Below are the code and all the weights of a small trained network. Each question names an input and a target symbol and asks about switching units off, where a switched-off unit gives its printed mean instead of its output.

import numpy as np


def w(rows, s, z=0):
    codes = np.array(rows[::2]) - 128.0
    scale = np.full(codes.shape[1], s)
    scale[-1] = z or s
    return codes * scale


def norm(h):
    return h / np.sqrt((h * h).mean(-1, keepdims=True) + 1e-5)


def f(y):
    return y / 2 * (1 + np.tanh(0.7978845608 * (y + 0.044715 * y**3)))


def softmax(a):
    e = np.exp(a - a.max(-1, keepdims=True))
    return e / e.sum(-1, keepdims=True)


def log_softmax(a):
    a = a - a.max(-1, keepdims=True)
    return a - np.log(np.exp(a).sum(-1, keepdims=True))


def net(x, mask):
    ids = ['ΘΦβεηλξπσω'.index(c) for c in x.split()]
    T = len(ids)
    res = E[ids] + P[:T]
    u = 0
    for l in range(2):
        q, k, v = (norm(res) @ M[l].T for M in (Q, K, V))
        z = softmax(np.where(np.tri(T) > 0, q @ k.T / 4**0.5, -1e9)) @ v
        res = res + np.where(mask[u], z, O[l][:, -1]) @ O[l][:, :-1]
        u += 1
        y = f(norm(res) @ A[l][:, :-1].T + A[l][:, -1])
        res = res + np.where(mask[u : u + 8], y, B[l][:, -1]) @ B[l][:, :-1]
        u += 8
    return log_softmax(norm(res)[-1] @ U[:, :-1].T + U[:, -1])


Q, K, V, O, A, B = {}, {}, {}, {}, {}, {}
E = w([
[159,110,70,184],'Θ',
[126,94,106,176],'Φ',
[223,180,168,106],'β',
[214,197,103,165],'ε',
[234,4,111,109],'η',
[188,150,44,210],'λ',
[132,34,94,140],'ξ',
[144,40,69,165],'π',
[79,89,133,144],'σ',
[89,29,144,116],'ω',
],0.016)
P = w([
[104,173,82,98],'0',
[127,95,139,87],'1',
[174,77,127,197],'2',
[216,134,62,86],'3',
[116,101,141,98],'4',
[157,82,187,232],'5',
[176,174,5,60],'6',
[113,107,144,104],'7',
],0.024)
Q[0] = w([
[108,91,61,128],'L0H0',
[107,151,87,113],'L0H0',
[111,106,191,252],'L0H0',
[99,94,171,102],'L0H0',
],0.041)
K[0] = w([
[135,35,111,167],'L0H0',
[111,141,139,185],'L0H0',
[59,189,4,32],'L0H0',
[110,79,172,75],'L0H0',
],0.032)
V[0] = w([
[89,127,242,121],'L0H0',
[144,33,173,24],'L0H0',
[80,113,158,73],'L0H0',
[42,3,110,89],'L0H0',
],0.022)
O[0] = w([
[160,200,190,138,3],'L0H0',
[63,173,142,205,187],'L0H0',
[65,156,157,112,74],'L0H0',
[2,180,71,121,159],'L0H0',
],0.026,0.012)
A[0] = w([
[90,130,181,154,81],'L0N0',
[94,105,88,167,245],'L0N1',
[97,86,97,59,253],'L0N2',
[190,183,124,102,166],'L0N3',
[168,115,77,12,86],'L0N4',
[134,187,4,51,35],'L0N5',
[99,93,165,83,116],'L0N6',
[164,161,189,132,248],'L0N7',
],0.034,0.0046)
B[0] = w([
[135,169,146,97,165],'L0N0',
[138,103,82,123,250],'L0N1',
[101,193,78,120,229],'L0N2',
[92,77,88,139,183],'L0N3',
[184,208,116,61,243],'L0N4',
[3,145,115,184,242],'L0N5',
[111,150,151,153,129],'L0N6',
[94,166,97,179,186],'L0N7',
],0.057,0.016)
Q[1] = w([
[71,162,62,110],'L1H0',
[124,203,87,98],'L1H0',
[132,162,100,252],'L1H0',
[251,235,139,109],'L1H0',
],0.033)
K[1] = w([
[75,180,78,166],'L1H0',
[111,196,55,143],'L1H0',
[147,151,153,236],'L1H0',
[254,198,98,127],'L1H0',
],0.033)
V[1] = w([
[111,125,129,138],'L1H0',
[167,115,99,86],'L1H0',
[16,117,115,98],'L1H0',
[123,126,92,2],'L1H0',
],0.03)
O[1] = w([
[148,127,119,101,141],'L1H0',
[93,141,169,188,121],'L1H0',
[213,97,207,43,249],'L1H0',
[139,94,251,178,179],'L1H0',
],0.025,0.013)
A[1] = w([
[132,156,171,183,57],'L1N0',
[117,105,158,254,79],'L1N1',
[94,164,245,119,46],'L1N2',
[220,78,144,74,252],'L1N3',
[156,134,92,190,124],'L1N4',
[76,46,124,79,195],'L1N5',
[61,145,191,132,131],'L1N6',
[185,130,95,52,145],'L1N7',
],0.042,0.0032)
B[1] = w([
[100,174,32,178,161],'L1N0',
[223,148,135,233,230],'L1N1',
[149,113,255,186,138],'L1N2',
[44,161,242,118,182],'L1N3',
[128,58,116,102,251],'L1N4',
[197,60,151,131,241],'L1N5',
[190,167,151,91,191],'L1N6',
[195,72,133,124,235],'L1N7',
],0.055,0.013)
U = w([
[183,139,136,77,109],'Θ',
[56,132,171,147,202],'Φ',
[56,136,185,161,196],'β',
[157,161,108,60,86],'ε',
[66,13,95,130,111],'η',
[175,132,101,205,152],'λ',
[252,172,57,65,2],'ξ',
[114,98,87,50,112],'π',
[92,189,100,140,166],'σ',
[153,42,144,99,139],'ω',
],0.012,0.0074)

Each question gives the input, a string of symbols that net reads in full, and the target symbol t.
The units are the heads (4 rows each of Q, K, V and O) and the neurons (one row each of A and B). Each row of codes is followed by its name. A weight is (code - 128) times the scale printed after its matrix; where a second scale follows, it is the last column's (O, A, B and U).
mask holds one flag per unit, layer by layer, with each layer's heads first. A switched-off unit (its flag False) gives its mean, the last column of its rows in O or B, instead of its output. The means were averaged over made-up inputs and are rounded, as every weight is.
A unit's drop is (log p(t) with every unit on - log p(t) with that unit switched off) / (log p(t) with every unit on - log p(t) with every unit switched off).
The circuit of an input: a set's keep is (log p(t) with only the set's units on - log p(t) with every unit switched off) / (log p(t) with every unit on - log p(t) with every unit switched off). Starting from the 12 units with the biggest drops (on a tie, the unit counted first), units are removed one at a time, each time the one whose removal leaves the highest keep (on an exact tie, the one counted first), for as long as the keep stays at least 0.8.
circuit, biggest first: the units of the circuit, biggest drop first
most important unit: the unit with the biggest drop
top k neurons: the k neurons with the biggest drops, biggest first
k most important neurons of layer l: the k neurons of layer l with the biggest drops, biggest first
input π ξ η ε, target η: circuit, biggest first : (L0H0 L1H0 L0N5 L0N4)
input η π ε β β ω ξ, target π: top 2 neurons : (L1N1 L0N5)
input π ξ ω η β, target σ: most important unit : L0N7
input ξ λ π π σ η, target η: 3 most important neurons of layer 0 : (L0N4 L0N5 L0N1)
input Φ π Θ β η λ, target ξ: circuit, biggest first : (L0H0 L0N4)
input ε ε β, target β: circuit, biggest first : (L1N3 L0H0)
input η η Φ, target ω: top 3 neurons : (L0N5 L0N7 L1N3)
input Φ σ ξ, target ξ: circuit, biggest first : (L0H0 L0N4)
input β ω η ξ, target η: circuit, biggest first : (L0H0 L0N5 L0N4 L1H0)
input Θ π π σ, target σ: top 2 neurons : (L0N5 L0N2)
input σ β σ, target σ: 2 most important neurons of layer 0 : (L0N2 L0N5)
input ε ξ β Φ ω β β, target λ: circuit, biggest first : (L0H0 L1H0)
input ε η ω Θ Θ ξ, target β: top 2 neurons : (L1N3 L0N5)
input ξ π σ, target η: circuit, biggest first : (L0N4)
input ξ λ β η ε Θ, target η: circuit, biggest first : (L0H0 L0N4)
input η β ε ξ, target ω: top 3 neurons : (L1N7 L0N5 L0N4)
input β π β ω ε ε π, target ω: 2 most important neurons of layer 0 : (L0N4 L0N3)
input β π ω β, target π: 4 most important neurons of layer 0 : (L0N5 L0N4 L0N7 L0N2)
input ε η β, target β: 2 most important neurons of layer 1 : (L1N3 L1N5)
input σ β Θ, target σ: 2 most important neurons of layer 0 : (L0N2 L0N5)
input π ε Φ π ε Θ η σ, target β: circuit, biggest first : (L0H0)
input η β β, target ω: top 2 neurons : (L0N5 L0N7)
input π β ε λ, target ω: 2 most important neurons of layer 1 : (L1N7 L1N4)
input ε β η σ, target η: circuit, biggest first : (L0H0 L0N5 L0N4 L1H0)
input η π λ ε π π ε, target σ: top 2 neurons : (L0N5 L0N4)
input ω Θ π Φ, target σ: top 2 neurons : (L0N5 L0N2)
